Here is a tiny trained network, its code and every weight. The questions are about switching its units off for an input and a target symbol, where a switched-off unit gives its printed mean instead of its output.

import numpy as np


def w(rows, s, z=0):
    codes = np.array(rows[::2]) - 128.0
    scale = np.full(codes.shape[1], s)
    scale[-1] = z or s
    return codes * scale


def f(y):
    return np.maximum(y, 0)


def softmax(a):
    e = np.exp(a - a.max(-1, keepdims=True))
    return e / e.sum(-1, keepdims=True)


def log_softmax(a):
    a = a - a.max(-1, keepdims=True)
    return a - np.log(np.exp(a).sum(-1, keepdims=True))


def net(x, mask):
    ids = ['αβδηθλξπσ'.index(c) for c in x.split()]
    T = len(ids)
    res = E[ids] + P[:T]
    u = 0
    for l in range(3):
        r = res
        for j in range(2):
            rows = slice(3 * j, 3 * j + 3)
            q, k, v = (r @ M[l][rows].T for M in (Q, K, V))
            z = softmax(np.where(np.tri(T) > 0, q @ k.T / 3**0.5, -1e9)) @ v
            o = O[l][rows]
            res = res + np.where(mask[u + j], z, o[:, -1]) @ o[:, :-1]
        u += 2
        y = f(res @ A[l][:, :-1].T + A[l][:, -1])
        res = res + np.where(mask[u : u + 4], y, B[l][:, -1]) @ B[l][:, :-1]
        u += 4
    return log_softmax(res[-1] @ U[:, :-1].T + U[:, -1])


Q, K, V, O, A, B = {}, {}, {}, {}, {}, {}
E = w([
[140,110,193,135,211,82],'α',
[107,57,210,161,126,89],'β',
[168,97,104,203,250,72],'δ',
[169,46,135,129,117,146],'η',
[65,186,102,90,195,134],'θ',
[183,174,163,77,93,128],'λ',
[136,198,198,141,95,74],'ξ',
[128,155,145,127,125,139],'π',
[178,78,106,121,197,104],'σ',
],0.017)
P = w([
[6,44,135,99,55,88],'0',
[171,100,45,255,170,174],'1',
[130,117,65,244,155,185],'2',
[141,105,109,211,168,201],'3',
[108,116,134,185,152,219],'4',
[90,118,182,173,136,240],'5',
[107,101,197,165,150,217],'6',
[85,136,216,154,167,220],'7',
[74,159,220,173,130,250],'8',
],0.0049)
Q[0] = w([
[252,148,203,111,79,75],'L0H0',
[2,234,50,93,140,137],'L0H0',
[103,222,187,166,121,143],'L0H0',
[58,128,112,161,141,63],'L0H1',
[131,111,214,90,164,190],'L0H1',
[99,150,63,116,61,103],'L0H1',
],0.0082)
K[0] = w([
[254,37,202,53,50,76],'L0H0',
[47,208,35,166,167,137],'L0H0',
[162,175,241,139,153,183],'L0H0',
[223,89,86,212,110,133],'L0H1',
[15,144,169,94,84,12],'L0H1',
[238,72,22,227,215,123],'L0H1',
],0.0066)
V[0] = w([
[134,2,91,212,100,97],'L0H0',
[119,213,93,135,232,118],'L0H0',
[84,174,83,114,155,188],'L0H0',
[120,72,186,120,115,188],'L0H1',
[82,212,203,84,117,103],'L0H1',
[59,217,160,205,136,199],'L0H1',
],0.0076)
O[0] = w([
[137,161,178,137,104,153,254],'L0H0',
[213,56,150,148,155,49,32],'L0H0',
[165,71,124,102,152,138,36],'L0H0',
[81,82,143,121,160,196,189],'L0H1',
[94,254,114,171,136,83,163],'L0H1',
[97,95,64,134,91,115,108],'L0H1',
],0.0095,0.0041)
A[0] = w([
[142,117,190,151,53,136,112],'L0N0',
[115,190,132,125,97,96,2],'L0N1',
[85,79,91,153,167,124,144],'L0N2',
[151,104,143,247,180,126,68],'L0N3',
],0.011,0.0049)
B[0] = w([
[207,141,54,179,227,69,253],'L0N0',
[254,73,204,139,156,164,172],'L0N1',
[180,175,233,217,93,201,173],'L0N2',
[98,136,110,33,35,121,226],'L0N3',
],0.0068,0.0056)
Q[1] = w([
[104,114,72,87,104,133],'L1H0',
[104,148,99,112,160,70],'L1H0',
[114,103,85,86,74,138],'L1H0',
[253,89,192,153,161,90],'L1H1',
[189,151,123,116,100,116],'L1H1',
[133,198,168,162,214,153],'L1H1',
],0.0067)
K[1] = w([
[163,158,38,162,197,147],'L1H0',
[68,66,123,169,71,131],'L1H0',
[110,86,1,127,169,135],'L1H0',
[44,70,145,94,179,167],'L1H1',
[138,151,160,177,139,148],'L1H1',
[65,107,176,75,153,100],'L1H1',
],0.0091)
V[1] = w([
[192,29,116,228,137,88],'L1H0',
[63,226,94,160,130,113],'L1H0',
[58,61,1,182,163,132],'L1H0',
[61,131,137,89,48,217],'L1H1',
[236,140,146,70,216,180],'L1H1',
[157,148,109,151,16,110],'L1H1',
],0.0078)
O[1] = w([
[120,217,105,231,142,194,117],'L1H0',
[204,147,192,73,159,211,125],'L1H0',
[254,114,241,157,63,107,2],'L1H0',
[105,58,101,91,114,190,130],'L1H1',
[111,151,99,63,162,80,191],'L1H1',
[77,122,183,98,68,195,102],'L1H1',
],0.0074,0.0082)
A[1] = w([
[157,151,170,129,137,189,249],'L1N0',
[92,120,173,48,1,157,3],'L1N1',
[73,97,181,169,188,159,84],'L1N2',
[121,204,203,194,85,165,62],'L1N3',
],0.0073,0.0032)
B[1] = w([
[2,49,179,129,141,149,254],'L1N0',
[180,161,122,223,47,158,139],'L1N1',
[76,104,186,78,70,98,232],'L1N2',
[146,161,96,146,184,203,190],'L1N3',
],0.0083,0.0038)
Q[2] = w([
[86,156,95,83,136,176],'L2H0',
[161,168,137,106,147,71],'L2H0',
[162,100,81,116,1,113],'L2H0',
[115,233,159,140,149,124],'L2H1',
[198,116,146,177,62,104],'L2H1',
[170,156,228,117,167,131],'L2H1',
],0.0076)
K[2] = w([
[87,148,174,177,95,49],'L2H0',
[78,125,127,192,81,113],'L2H0',
[215,120,106,240,166,155],'L2H0',
[2,116,103,145,68,101],'L2H1',
[214,156,182,199,151,169],'L2H1',
[88,21,101,220,175,145],'L2H1',
],0.0071)
V[2] = w([
[125,101,105,77,127,110],'L2H0',
[115,97,172,119,145,143],'L2H0',
[85,138,167,140,184,76],'L2H0',
[171,88,140,131,178,181],'L2H1',
[123,176,135,156,7,103],'L2H1',
[137,82,23,181,141,126],'L2H1',
],0.011)
O[2] = w([
[143,96,204,103,107,140,142],'L2H0',
[132,108,149,127,63,161,177],'L2H0',
[254,70,112,92,106,150,250],'L2H0',
[137,196,172,161,129,126,115],'L2H1',
[83,80,49,131,153,89,3],'L2H1',
[130,101,205,138,229,225,103],'L2H1',
],0.0094,0.0079)
A[2] = w([
[137,200,239,96,127,191,7],'L2N0',
[174,100,135,157,98,161,252],'L2N1',
[169,202,183,183,1,58,17],'L2N2',
[135,160,153,190,17,81,245],'L2N3',
],0.0051,0.0024)
B[2] = w([
[120,146,39,77,187,165,254],'L2N0',
[176,145,158,187,87,44,221],'L2N1',
[103,11,88,162,219,228,159],'L2N2',
[36,211,46,254,176,68,184],'L2N3',
],0.0067,0.0052)
U = w([
[222,104,84,173,86,103,112],'α',
[161,108,88,194,85,234,111],'β',
[126,107,60,162,178,137,23],'δ',
[154,187,186,152,150,179,142],'η',
[181,254,129,215,164,79,139],'θ',
[118,152,123,98,133,65,253],'λ',
[170,226,9,101,129,152,52],'ξ',
[103,156,179,224,135,83,194],'π',
[198,152,159,184,194,86,109],'σ',
],0.008,0.0051)

Each question gives the input, a string of symbols that net reads in full, and the target symbol t.
The units are the heads (3 rows each of Q, K, V and O) and the neurons (one row each of A and B). Each row of codes is followed by its name. A weight is (code - 128) times the scale printed after its matrix; where a second scale follows, it is the last column's (O, A, B and U).
mask holds one flag per unit, layer by layer, with each layer's heads first. A switched-off unit (its flag False) gives its mean, the last column of its rows in O or B, instead of its output. The means were averaged over made-up inputs and are rounded, as every weight is.
A unit's drop is (log p(t) with every unit on - log p(t) with that unit switched off) / (log p(t) with every unit on - log p(t) with every unit switched off).
The circuit of an input: a set's keep is (log p(t) with only the set's units on - log p(t) with every unit switched off) / (log p(t) with every unit on - log p(t) with every unit switched off). Starting from the 12 units with the biggest drops (on a tie, the unit counted first), units are removed one at a time, each time the one whose removal leaves the highest keep (on an exact tie, the one counted first), for as long as the keep stays at least 0.8.
units of the circuit, in order: the units of the circuit, biggest drop first
k most important neurons: the k neurons with the biggest drops, biggest first
k most important neurons of layer l: the k neurons of layer l with the biggest drops, biggest first
input θ λ π, target θ: 2 most important neurons of layer 1 -> [L1N2 L1N3]
input η θ η δ, target η: units of the circuit, in order -> [L2H1 L0H1]
input λ θ λ λ α β, target λ: units of the circuit, in order -> [L2H1 L1H0]
input θ η θ, target θ: units of the circuit, in order -> [L0H0 L1H0 L1H1]
input η η η η β, target η: units of the circuit, in order -> [L2H1 L0H1]
input α θ α η θ ξ α λ η, target α: 2 most important neurons -> [L0N0 L2N0]
input α η λ δ η ξ β λ α, target λ: units of the circuit, in order -> [L2H1 L1N2 L1H0]
input β β λ, target β: 3 most important neurons -> [L2N2 L1N0 L1N2]
input β λ η ξ β δ, target β: units of the circuit, in order -> [L0H0 L1H1]
input λ ξ λ, target λ: 2 most important neurons of layer 1 -> [L1N1 L1N3]
input λ α π, target λ: most important neuron -> [L0N0]
input ξ λ β α λ ξ α ξ σ, target ξ: 2 most important neurons of layer 0 -> [L0N1 L0N3]
input η ξ β δ, target η: units of the circuit, in order -> [L0H1 L0N0 L2H1]
input π λ η η, target π: most important neuron of layer 0 -> [L0N0]
input σ λ σ β, target σ: 2 most important neurons -> [L0N0 L1N0]
input λ η η λ β, target λ: units of the circuit, in order -> [L0H1 L1H0 L2H1]
input δ η η, target δ: 3 most important neurons of layer 0 -> [L0N3 L0N2 L0N0]
input η η π, target η: units of the circuit, in order -> [L0H1 L2H1]
input β λ δ, target β: units of the circuit, in order -> [L1H1 L0H0]
input η σ λ η η θ, target η: most important neuron -> [L0N2]
input β η α π, target β: 2 most important neurons of layer 1 -> [L1N0 L1N2]
input α α θ, target α: units of the circuit, in order -> [L0H0 L2H0]
input β λ β η λ, target β: 3 most important neurons -> [L2N2 L1N0 L1N2]
